Below are the code and all the weights of a small trained network. Each question names an input and a class and asks about switching units off, where a switched-off unit gives its printed mean instead of its output.

import numpy as np


def w(rows, s, z=0):
    codes = np.array(rows[::2]) - 128.0
    scale = np.full(codes.shape[1], s)
    scale[-1] = z or s
    return codes * scale


def f(y):
    return np.maximum(y, 0)


def log_softmax(a):
    a = a - a.max(-1, keepdims=True)
    return a - np.log(np.exp(a).sum(-1, keepdims=True))


def net(x, mask):
    res = np.array(x, float).reshape(1, 8) / 4 @ E
    y = f(res @ A[0][:, :-1].T + A[0][:, -1])
    res = res + np.where(mask, y, B[0][:, -1]) @ B[0][:, :-1]
    return log_softmax(res[-1] @ U[:, :-1].T + U[:, -1])


A, B = {}, {}
E = w([
[31,136,139],'x0',
[173,106,120],'x1',
[141,28,174],'x2',
[118,134,168],'x3',
[102,73,123],'x4',
[42,99,91],'x5',
[130,176,79],'x6',
[130,73,2],'x7',
],0.0062)
A[0] = w([
[133,143,154,158],'N1',
[111,141,133,79],'N2',
[165,163,102,148],'N3',
[83,139,173,209],'N4',
[119,128,81,55],'N5',
[64,129,148,171],'N6',
[163,103,153,71],'N7',
[134,99,109,138],'N8',
[165,174,100,153],'N9',
[187,65,152,226],'N10',
[142,141,126,118],'N11',
[125,118,119,147],'N12',
[133,66,181,255],'N13',
[159,174,169,127],'N14',
[126,111,139,209],'N15',
[136,146,122,121],'N16',
[151,126,79,129],'N17',
[151,141,136,46],'N18',
[144,100,98,180],'N19',
[111,127,132,107],'N20',
[31,197,130,145],'N21',
[150,129,4,118],'N22',
],0.015,0.0023)
B[0] = w([
[129,101,145,162],'N1',
[116,114,128,143],'N2',
[187,104,129,178],'N3',
[76,103,136,203],'N4',
[127,122,104,160],'N5',
[78,108,159,200],'N6',
[108,153,154,158],'N7',
[123,153,140,164],'N8',
[192,88,130,188],'N9',
[97,210,186,217],'N10',
[147,120,136,143],'N11',
[132,137,142,145],'N12',
[74,185,173,215],'N13',
[168,95,195,193],'N14',
[114,144,144,160],'N15',
[143,111,132,146],'N16',
[133,158,86,174],'N17',
[138,131,150,141],'N18',
[110,166,124,178],'N19',
[128,122,135,141],'N20',
[60,33,139,254],'N21',
[116,176,4,236],'N22',
],0.031,0.0073)
U = w([
[182,204,40,126],'0',
[255,148,164,114],'1',
[133,217,189,95],'2',
[101,176,161,253],'3',
[88,101,149,39],'4',
],0.0069,0.0047)

Each question gives the input, the list of numbers given to net, and the class t.
The units are the neurons (one row each of A and B). Each row of codes is followed by its name. A weight is (code - 128) times the scale printed after its matrix; where a second scale follows, it is the last column's (A, B and U).
mask holds one flag per neuron, in row order. A switched-off neuron (its flag False) gives its mean, the last column of its row in B, instead of its output. The means were averaged over made-up inputs and are rounded, as every weight is.
A unit's drop is (log p(t) with every unit on - log p(t) with that unit switched off) / (log p(t) with every unit on - log p(t) with every unit switched off).
The circuit of an input: a set's keep is (log p(t) with only the set's units on - log p(t) with every unit switched off) / (log p(t) with every unit on - log p(t) with every unit switched off). Starting from the 12 units with the biggest drops (on a tie, the unit counted first), units are removed one at a time, each time the one whose removal leaves the highest keep (on an exact tie, the one counted first), for as long as the keep stays at least 0.8.
units of the circuit, in order: the units of the circuit, biggest drop first
k most important neurons: the k neurons with the biggest drops, biggest first
drop when u is switched off: that unit's drop, to one decimal
input [-5,4,0,-5,-7,-1,-4,3], class 0: most important neuron -> (N22)
input [5,-2,7,0,-8,-1,-6,-1], class 2: 2 most important neurons -> (N21, N13)
input [4,-4,-2,5,0,-6,0,2], class 4: units of the circuit, in order -> (N10, N13, N22)
input [7,-2,4,-6,-8,-5,-1,-7], class 4: 2 most important neurons -> (N10, N4)
input [3,4,-6,3,7,-3,-3,-3], class 4: units of the circuit, in order -> (N10, N22, N4)
input [8,6,6,2,0,-1,-6,-1], class 2: 3 most important neurons -> (N21, N13, N10)
input [0,4,-8,-8,0,3,-7,4], class 0: drop when N10 is switched off -> 0.0
input [-1,-6,4,-8,-3,-7,0,-2], class 1: drop when N22 is switched off -> 0.1
input [-6,0,-5,4,1,-4,7,-6], class 1: drop when N4 is switched off -> 0.0
input [7,1,-3,-2,-7,3,4,5], class 0: drop when N22 is switched off -> 1.2
